Here is a tiny trained network, its code and every weight. The questions are about switching its units off for an input and a target symbol, where a switched-off unit gives its printed mean instead of its output.

import numpy as np


def w(rows, s, z=0):
    codes = np.array(rows[::2]) - 128.0
    scale = np.full(codes.shape[1], s)
    scale[-1] = z or s
    return codes * scale


def norm(h):
    return h / np.sqrt((h * h).mean(-1, keepdims=True) + 1e-5)


def f(y):
    return np.maximum(y, 0)


def softmax(a):
    e = np.exp(a - a.max(-1, keepdims=True))
    return e / e.sum(-1, keepdims=True)


def log_softmax(a):
    a = a - a.max(-1, keepdims=True)
    return a - np.log(np.exp(a).sum(-1, keepdims=True))


def net(x, mask):
    ids = ['ζθμξστφω'.index(c) for c in x.split()]
    T = len(ids)
    res = E[ids] + P[:T]
    r = norm(res)
    for j in range(2):
        rows = slice(3 * j, 3 * j + 3)
        q, k, v = (r @ M[0][rows].T for M in (Q, K, V))
        z = softmax(np.where(np.tri(T) > 0, q @ k.T / 3**0.5, -1e9)) @ v
        o = O[0][rows]
        res = res + np.where(mask[j], z, o[:, -1]) @ o[:, :-1]
    y = f(norm(res) @ A[0][:, :-1].T + A[0][:, -1])
    res = res + np.where(mask[2:26], y, B[0][:, -1]) @ B[0][:, :-1]
    return log_softmax(norm(res)[-1] @ U[:, :-1].T + U[:, -1])


Q, K, V, O, A, B = {}, {}, {}, {}, {}, {}
E = w([
[126,67,150,148,199,156,40,67,148,150,108],'ζ',
[119,222,97,124,141,67,38,151,220,135,140],'θ',
[97,91,72,82,165,75,130,165,110,129,126],'μ',
[88,126,122,115,51,171,67,145,130,125,62],'ξ',
[107,100,157,128,91,178,216,131,189,218,105],'σ',
[186,255,142,73,88,107,130,134,80,111,111],'τ',
[53,176,183,205,109,138,119,169,100,102,134],'φ',
[142,84,92,94,150,86,111,167,112,180,137],'ω',
],0.0092)
P = w([
[79,55,161,74,67,103,143,85,133,209,209],'0',
[60,55,177,52,93,108,134,142,144,153,197],'1',
[43,133,104,61,151,152,131,113,105,222,172],'2',
[70,113,81,139,103,126,132,118,79,206,183],'3',
[101,83,135,107,153,166,114,222,97,130,184],'4',
[111,94,160,70,128,114,137,142,192,76,139],'5',
[108,162,85,110,195,136,142,138,122,212,100],'6',
[162,104,171,138,189,129,152,222,138,122,92],'7',
[140,80,103,190,72,110,145,126,134,76,140],'8',
[177,127,97,166,148,38,171,79,134,148,53],'9',
[151,125,84,156,160,96,149,124,121,59,80],'10',
[103,152,1,177,134,147,148,110,124,89,100],'11',
[107,165,12,157,160,118,146,67,128,88,88],'12',
],0.0059)
Q[0] = w([
[74,159,102,52,118,143,148,32,180,218,117],'H1',
[208,122,145,57,203,91,171,33,128,99,173],'H1',
[141,130,207,77,136,74,58,151,200,105,4],'H1',
[169,120,97,83,130,126,193,86,121,121,156],'H2',
[163,145,123,93,88,83,124,135,181,109,146],'H2',
[118,217,166,147,135,103,146,160,68,129,166],'H2',
],0.02)
K[0] = w([
[89,148,36,195,81,75,135,33,62,202,108],'H1',
[164,193,124,196,231,95,192,150,139,176,20],'H1',
[55,192,88,75,182,249,68,186,61,219,134],'H1',
[227,151,101,120,146,137,162,84,107,88,108],'H2',
[142,165,117,66,132,141,93,132,189,164,155],'H2',
[104,193,203,130,138,87,146,113,76,113,205],'H2',
],0.017)
V[0] = w([
[124,64,84,115,67,164,186,143,148,184,106],'H1',
[93,119,98,103,143,78,147,149,1,76,118],'H1',
[212,183,85,137,136,102,88,179,179,197,168],'H1',
[144,81,179,80,120,146,144,82,33,168,138],'H2',
[98,111,89,147,157,108,204,105,162,124,140],'H2',
[127,184,175,80,82,107,74,130,171,182,182],'H2',
],0.0077)
O[0] = w([
[254,115,136,149,106,157,157,109,149,75,192,254],'H1',
[111,67,131,148,58,35,95,63,68,92,138,128],'H1',
[86,91,118,135,107,242,121,215,139,59,197,152],'H1',
[133,83,145,105,137,114,81,176,195,37,96,178],'H2',
[165,82,194,137,76,129,107,178,118,140,120,99],'H2',
[140,168,66,208,127,138,142,105,75,137,74,192],'H2',
],0.0043,0.0057)
A[0] = w([
[124,107,123,130,99,132,142,146,113,162,132,157],'N1',
[122,179,163,84,82,151,163,116,53,173,173,122],'N2',
[112,68,166,164,222,171,78,47,150,119,124,103],'N3',
[120,147,113,189,139,130,116,108,148,92,114,96],'N4',
[98,94,128,102,125,147,105,114,122,147,105,93],'N5',
[143,130,106,120,167,115,145,128,111,101,130,117],'N6',
[84,94,147,113,80,161,114,131,134,157,110,87],'N7',
[113,109,151,129,135,124,109,152,131,124,135,124],'N8',
[137,124,149,88,141,102,162,104,125,127,151,90],'N9',
[140,167,160,130,136,132,159,113,120,140,146,110],'N10',
[113,163,128,179,144,148,156,113,90,81,90,71],'N11',
[163,162,171,98,136,153,177,151,116,125,154,87],'N12',
[118,155,143,120,99,101,147,138,113,147,109,152],'N13',
[91,115,145,118,90,145,123,156,105,132,102,96],'N14',
[123,105,156,104,139,106,123,97,104,140,132,46],'N15',
[101,167,126,138,145,86,99,155,204,140,166,4],'N16',
[114,157,147,177,146,132,151,130,119,122,112,81],'N17',
[134,142,133,157,143,164,131,112,122,118,86,124],'N18',
[138,137,152,118,159,98,131,105,127,144,141,90],'N19',
[180,144,113,120,146,126,149,125,102,102,112,79],'N20',
[118,169,131,143,159,107,109,134,168,142,145,105],'N21',
[128,71,124,162,169,173,123,101,134,118,156,62],'N22',
[70,84,220,110,104,181,247,139,110,201,162,141],'N23',
[147,124,173,133,132,99,130,100,78,103,153,65],'N24',
],0.013,0.0042)
B[0] = w([
[106,152,144,135,139,135,128,112,135,86,113,186],'N1',
[171,21,174,57,141,148,119,198,208,104,71,163],'N2',
[128,63,146,119,75,155,125,123,149,45,237,254],'N3',
[73,183,144,149,183,108,145,120,112,155,117,182],'N4',
[141,143,171,167,91,146,116,147,125,130,110,173],'N5',
[154,132,164,149,101,146,125,103,144,129,132,175],'N6',
[197,91,163,136,85,143,114,126,138,132,49,166],'N7',
[98,169,105,147,129,138,137,84,115,130,155,169],'N8',
[135,128,113,173,144,126,104,139,123,164,118,145],'N9',
[129,83,165,120,114,164,126,126,101,103,97,151],'N10',
[102,249,78,175,119,64,123,76,102,176,197,174],'N11',
[134,161,109,45,94,123,105,164,132,130,85,162],'N12',
[127,123,156,95,113,167,136,164,127,107,163,158],'N13',
[169,146,122,120,99,134,125,88,137,171,99,150],'N14',
[122,160,100,107,142,124,171,159,76,135,145,141],'N15',
[188,157,173,156,200,88,154,148,156,86,103,148],'N16',
[118,157,68,169,80,120,139,82,130,145,148,150],'N17',
[90,138,121,161,123,115,108,101,72,91,140,173],'N18',
[79,102,149,154,113,131,141,141,157,127,137,148],'N19',
[80,144,82,119,134,120,107,124,143,159,152,167],'N20',
[163,119,147,139,162,109,135,121,113,72,124,160],'N21',
[98,88,188,108,91,124,129,122,136,82,190,224],'N22',
[56,75,136,40,218,143,196,13,125,193,100,206],'N23',
[179,112,99,104,155,188,133,127,133,126,107,142],'N24',
],0.015,0.0074)
U = w([
[94,64,175,148,105,144,118,117,142,40,212,254],'ζ',
[204,84,28,128,177,145,140,134,19,112,127,7],'θ',
[171,159,184,165,252,100,140,167,184,62,70,132],'μ',
[107,106,75,215,156,98,89,122,187,227,164,106],'ξ',
[63,92,157,61,198,178,191,46,136,169,74,173],'σ',
[50,127,167,135,124,68,168,235,38,169,116,86],'τ',
[149,144,166,184,50,170,82,91,97,121,9,109],'φ',
[149,196,101,3,108,136,94,204,179,134,125,24],'ω',
],0.0052,0.00066)

Each question gives the input, a string of symbols that net reads in full, and the target symbol t.
The units are the heads (3 rows each of Q, K, V and O) and the neurons (one row each of A and B). Each row of codes is followed by its name. A weight is (code - 128) times the scale printed after its matrix; where a second scale follows, it is the last column's (O, A, B and U).
mask holds one flag per unit, heads first, then neurons. A switched-off unit (its flag False) gives its mean, the last column of its rows in O or B, instead of its output. The means were averaged over made-up inputs and are rounded, as every weight is.
A unit's drop is (log p(t) with every unit on - log p(t) with that unit switched off) / (log p(t) with every unit on - log p(t) with every unit switched off).
most important unit: the unit with the biggest drop
k most important neurons: the k neurons with the biggest drops, biggest first
which heads matter: for each layer, one digit per head in row order, 1 if its drop is at least 0.15 and else 0, layers parted by /
drop of u: that unit's drop, to one decimal
input ξ μ ζ ω ζ μ μ ω ω τ τ τ ω, target φ: most important unit => H1
input φ ζ ω ω, target τ: 2 most important neurons => N3, N23
input φ ω σ ζ ω ω, target ω: which heads matter => 10
input ζ φ φ τ φ ω θ ω φ, target ξ: which heads matter => 00
input σ σ φ μ ω θ ω ξ, target φ: which heads matter => 00
input ζ ξ θ ω ω ω μ θ τ ω ω, target σ: which heads matter => 11
input ω φ θ τ ω θ ξ φ ω ζ ζ ξ ω, target μ: which heads matter => 10
input φ ω ω ξ τ ξ τ ζ ζ τ ω τ, target ξ: which heads matter => 00
input φ φ ζ ω μ θ, target μ: which heads matter => 00
input ξ θ ω ζ ζ ω θ, target ξ: 2 most important neurons => N11, N17
input τ ξ ω μ τ ω τ, target ξ: which heads matter => 01
input σ μ ω ω σ ζ ω ω, target ω: 2 most important neurons => N12, N3
input ω θ ω θ σ μ ω ζ ω, target θ: which heads matter => 10
input ω θ ω ω ω, target σ: which heads matter => 10
input ζ ζ ζ ζ ω ξ τ ξ ω, target ξ: most important unit => H1
input ζ ω ξ ω σ, target σ: which heads matter => 00
input μ τ ω, target θ: which heads matter => 11
input ξ σ θ τ ω ξ ω ξ, target ξ: which heads matter => 01
input ζ ξ φ μ, target μ: 3 most important neurons => N3, N23, N22
input ξ θ ξ ζ μ, target σ: most important neuron => N3
input ζ ω ω ω ω ζ ω ζ σ σ ω ξ φ, target σ: 2 most important neurons => N2, N23
input ξ ζ ξ ξ σ ω φ φ ω μ, target τ: 3 most important neurons => N3, N23, N15
input ω ξ μ θ φ ω ζ μ ω ξ σ φ, target ξ: 2 most important neurons => N11, N17
input τ θ ω, target φ: drop of N3 => 0.2
input ζ ω τ τ, target ω: drop of H2 => 0.2
